Below is a small trained network, with its code and all its weights. Each question gives an input and a target symbol and asks what happens when units are switched off, that is, made to give their printed mean instead of their output.

import numpy as np


def w(rows, s, z=0):
    codes = np.array(rows[::2]) - 128.0
    scale = np.full(codes.shape[1], s)
    scale[-1] = z or s
    return codes * scale


def norm(h):
    return h / np.sqrt((h * h).mean(-1, keepdims=True) + 1e-5)


def f(y):
    return np.maximum(y, 0)


def softmax(a):
    e = np.exp(a - a.max(-1, keepdims=True))
    return e / e.sum(-1, keepdims=True)


def log_softmax(a):
    a = a - a.max(-1, keepdims=True)
    return a - np.log(np.exp(a).sum(-1, keepdims=True))


def net(x, mask):
    ids = ['αδεζηθλμξπστψ'.index(c) for c in x.split()]
    T = len(ids)
    res = E[ids] + P[:T]
    u = 0
    for l in range(2):
        r = norm(res)
        for j in range(2):
            rows = slice(3 * j, 3 * j + 3)
            q, k, v = (r @ M[l][rows].T for M in (Q, K, V))
            z = softmax(np.where(np.tri(T) > 0, q @ k.T / 3**0.5, -1e9)) @ v
            o = O[l][rows]
            res = res + np.where(mask[u + j], z, o[:, -1]) @ o[:, :-1]
        u += 2
        y = f(norm(res) @ A[l][:, :-1].T + A[l][:, -1])
        res = res + np.where(mask[u : u + 12], y, B[l][:, -1]) @ B[l][:, :-1]
        u += 12
    return log_softmax(norm(res)[-1] @ U[:, :-1].T + U[:, -1])


Q, K, V, O, A, B = {}, {}, {}, {}, {}, {}
E = w([
[67,130,114,36,100,105],'α',
[174,166,107,253,83,98],'δ',
[98,180,84,211,68,22],'ε',
[144,171,111,217,100,65],'ζ',
[160,132,187,152,59,138],'η',
[105,53,191,83,147,161],'θ',
[142,122,178,145,55,134],'λ',
[50,184,113,136,168,184],'μ',
[139,89,105,109,152,52],'ξ',
[98,136,90,229,99,88],'π',
[194,138,164,85,151,165],'σ',
[129,146,172,143,64,152],'τ',
[146,112,81,231,92,129],'ψ',
],0.0026)
P = w([
[81,98,217,169,6,120],'0',
[143,136,195,190,75,93],'1',
[149,136,176,181,94,93],'2',
[148,143,160,169,106,94],'3',
[149,143,150,158,118,98],'4',
[147,141,139,150,131,97],'5',
[157,139,128,138,141,98],'6',
[151,142,124,127,154,101],'7',
[162,144,118,118,165,105],'8',
[155,137,109,106,179,105],'9',
[157,134,99,86,198,105],'10',
[158,137,102,100,176,100],'11',
],0.0016)
Q[0] = w([
[78,122,99,172,92,140],'0.h1',
[121,161,175,130,32,117],'0.h1',
[132,141,164,113,95,139],'0.h1',
[173,149,2,238,156,19],'0.h2',
[97,115,169,83,125,176],'0.h2',
[93,82,239,21,106,203],'0.h2',
],0.0081)
K[0] = w([
[179,155,147,58,179,188],'0.h1',
[185,133,177,131,50,129],'0.h1',
[148,113,161,147,55,117],'0.h1',
[130,119,96,33,253,124],'0.h2',
[125,147,159,226,59,107],'0.h2',
[140,134,179,226,3,105],'0.h2',
],0.0059)
V[0] = w([
[158,161,197,84,129,168],'0.h1',
[36,81,97,149,151,158],'0.h1',
[119,102,75,136,148,88],'0.h1',
[251,166,57,149,95,81],'0.h2',
[63,197,34,132,86,128],'0.h2',
[120,39,118,119,116,22],'0.h2',
],0.0027)
O[0] = w([
[191,168,135,78,136,126,129],'0.h1',
[109,135,115,186,63,105,7],'0.h1',
[103,112,122,214,127,134,50],'0.h1',
[174,158,252,154,76,91,200],'0.h2',
[170,201,175,56,32,174,64],'0.h2',
[209,81,89,77,103,23,157],'0.h2',
],0.0024,0.0013)
A[0] = w([
[135,93,91,195,171,240,89],'0.n1',
[138,150,85,193,91,224,92],'0.n2',
[200,133,58,196,138,154,31],'0.n3',
[149,127,184,254,122,88,220],'0.n4',
[48,105,185,65,94,115,21],'0.n5',
[217,60,113,91,135,126,147],'0.n6',
[158,168,178,195,196,92,37],'0.n7',
[109,2,182,116,173,115,99],'0.n8',
[186,123,197,103,72,190,176],'0.n9',
[150,50,183,141,101,40,114],'0.n10',
[173,71,60,153,122,148,138],'0.n11',
[15,217,77,117,130,139,250],'0.n12',
],0.0028,0.0014)
B[0] = w([
[87,202,196,164,173,89,148],'0.n1',
[161,169,100,88,162,183,154],'0.n2',
[114,189,122,73,151,70,157],'0.n3',
[100,119,103,64,198,139,253],'0.n4',
[129,173,1,157,162,71,137],'0.n5',
[59,139,176,149,67,127,168],'0.n6',
[15,141,61,103,99,111,160],'0.n7',
[187,188,135,140,90,118,145],'0.n8',
[145,83,106,167,201,116,203],'0.n9',
[144,177,113,118,172,186,198],'0.n10',
[124,173,95,77,110,64,153],'0.n11',
[197,231,106,97,166,164,168],'0.n12',
],0.0028,0.0038)
Q[1] = w([
[75,80,96,99,103,177],'1.h1',
[130,104,153,115,119,147],'1.h1',
[169,131,166,120,153,117],'1.h1',
[162,98,255,114,176,219],'1.h2',
[50,112,89,207,83,153],'1.h2',
[182,57,191,108,180,128],'1.h2',
],0.0081)
K[1] = w([
[26,132,46,136,2,166],'1.h1',
[103,134,167,128,77,148],'1.h1',
[193,113,231,103,144,130],'1.h1',
[80,108,163,237,19,215],'1.h2',
[182,183,127,198,255,108],'1.h2',
[103,1,153,189,19,155],'1.h2',
],0.0043)
V[1] = w([
[196,103,154,159,179,83],'1.h1',
[138,87,114,159,113,66],'1.h1',
[158,149,92,200,150,191],'1.h1',
[76,226,112,115,122,224],'1.h2',
[92,141,113,3,164,39],'1.h2',
[68,85,74,117,26,122],'1.h2',
],0.0028)
O[1] = w([
[41,156,88,118,30,158,251],'1.h1',
[147,152,112,78,153,225,109],'1.h1',
[111,11,167,60,44,72,153],'1.h1',
[113,252,52,121,107,230,142],'1.h2',
[64,11,208,61,136,224,98],'1.h2',
[48,160,107,50,31,40,87],'1.h2',
],0.0019,0.0023)
A[1] = w([
[170,173,68,149,183,115,160],'1.n1',
[118,184,118,142,97,60,201],'1.n2',
[154,87,115,166,165,235,42],'1.n3',
[67,162,155,59,84,94,117],'1.n4',
[120,43,116,98,129,46,88],'1.n5',
[143,144,63,131,127,253,3],'1.n6',
[138,152,48,70,73,181,68],'1.n7',
[95,48,143,112,164,167,185],'1.n8',
[179,51,71,151,145,68,80],'1.n9',
[127,53,161,187,173,157,195],'1.n10',
[71,106,67,183,95,122,6],'1.n11',
[196,147,166,104,111,138,204],'1.n12',
],0.004,0.0016)
B[1] = w([
[120,93,149,159,47,124,254],'1.n1',
[114,136,166,72,176,172,243],'1.n2',
[222,45,170,148,117,118,145],'1.n3',
[150,49,70,140,97,107,176],'1.n4',
[175,174,243,152,194,119,161],'1.n5',
[196,165,91,56,41,103,159],'1.n6',
[156,88,163,106,252,176,162],'1.n7',
[118,166,149,165,65,171,150],'1.n8',
[221,147,91,97,130,91,164],'1.n9',
[78,170,73,81,162,129,158],'1.n10',
[161,76,125,159,59,207,138],'1.n11',
[72,111,69,169,127,108,182],'1.n12',
],0.0036,0.0037)
U = w([
[133,47,81,9,202,170,87],'α',
[127,184,171,250,61,106,92],'δ',
[75,187,125,41,44,37,57],'ε',
[58,147,252,116,156,165,81],'ζ',
[168,57,148,209,190,213,152],'η',
[185,123,1,185,171,44,6],'θ',
[114,55,218,111,79,120,184],'λ',
[166,251,107,93,134,217,127],'μ',
[214,149,214,107,200,59,155],'ξ',
[69,88,138,130,53,220,202],'π',
[2,164,80,177,195,119,164],'σ',
[89,29,61,146,77,98,183],'τ',
[249,90,98,130,17,142,124],'ψ',
],0.0088,0.0015)

Each question gives the input, a string of symbols that net reads in full, and the target symbol t.
The units are the heads (3 rows each of Q, K, V and O) and the neurons (one row each of A and B). Each row of codes is followed by its name. A weight is (code - 128) times the scale printed after its matrix; where a second scale follows, it is the last column's (O, A, B and U).
mask holds one flag per unit, layer by layer, with each layer's heads first. A switched-off unit (its flag False) gives its mean, the last column of its rows in O or B, instead of its output. The means were averaged over made-up inputs and are rounded, as every weight is.
A unit's drop is (log p(t) with every unit on - log p(t) with that unit switched off) / (log p(t) with every unit on - log p(t) with every unit switched off).
The circuit of an input: a set's keep is (log p(t) with only the set's units on - log p(t) with every unit switched off) / (log p(t) with every unit on - log p(t) with every unit switched off). Starting from the 12 units with the biggest drops (on a tie, the unit counted first), units are removed one at a time, each time the one whose removal leaves the highest keep (on an exact tie, the one counted first), for as long as the keep stays at least 0.8.
units of the circuit, in order: the units of the circuit, biggest drop first
most important unit: the unit with the biggest drop
top k neurons: the k neurons with the biggest drops, biggest first
heads that matter: for each layer, one digit per head in row order, 1 if its drop is at least 0.15 and else 0, layers parted by /
input π ψ ζ, target ζ: most important unit	1.n2
input ζ ε α ζ ε σ μ ψ ψ η ε ψ, target μ: units of the circuit, in order	(0.h2 0.n2 1.n6)
input θ ψ τ λ, target λ: heads that matter	11 / 01
input ε θ δ ε, target θ: heads that matter	01 / 00
input σ ψ ψ ψ η λ λ, target η: heads that matter	00 / 01
input ψ ψ μ ψ η δ ξ η τ λ, target ε: units of the circuit, in order	(1.h2 0.n12)
input ε δ θ, target τ: heads that matter	10 / 01
input σ τ π ψ τ η, target η: heads that matter	10 / 01
input σ θ ψ δ ψ ε ε λ η λ σ, target η: heads that matter	00 / 01
input α σ ε σ ξ, target ξ: heads that matter	01 / 00
input ζ λ τ τ θ ψ θ ψ ξ ψ ψ, target ξ: units of the circuit, in order	(0.h2 1.n5 1.h2 0.n11)
input λ η ψ τ τ ψ ψ α α ζ σ λ, target ξ: heads that matter	00 / 01
input θ ζ π σ ζ θ, target λ: top 4 neurons	(0.n4 0.n8 1.n4 1.n5)
input ψ ε ψ λ λ λ λ ξ ψ, target ξ: units of the circuit, in order	(0.h2 1.n5 1.h2)
input λ ε σ σ ζ ψ θ δ τ, target ξ: top 3 neurons	(0.n9 0.n12 0.n5)
input τ ψ δ λ τ ψ ψ ψ δ, target δ: heads that matter	01 / 01
input ε θ μ η, target τ: most important unit	0.h1
input ξ θ τ, target ζ: top 2 neurons	(1.n8 1.n10)
input λ ε μ ψ λ π, target μ: heads that matter	01 / 00
input ζ σ λ ε σ λ θ ψ σ, target σ: top 2 neurons	(0.n6 0.n12)
input λ ε ψ ε, target ε: top 3 neurons	(1.n2 1.n4 0.n9)
input λ δ ε σ σ τ δ δ π ψ, target σ: heads that matter	01 / 00
input ζ α η σ λ ψ ψ, target σ: most important unit	0.h2
input ζ σ λ σ μ τ, target σ: top 2 neurons	(0.n12 0.n4)
input θ σ ψ σ λ τ σ σ, target λ: heads that matter	01 / 01
input ψ θ η δ τ α μ ε σ, target ε: heads that matter	00 / 01
input η μ δ θ ψ λ τ λ ψ λ ψ λ, target θ: top 3 neurons	(0.n9 0.n10 0.n12)
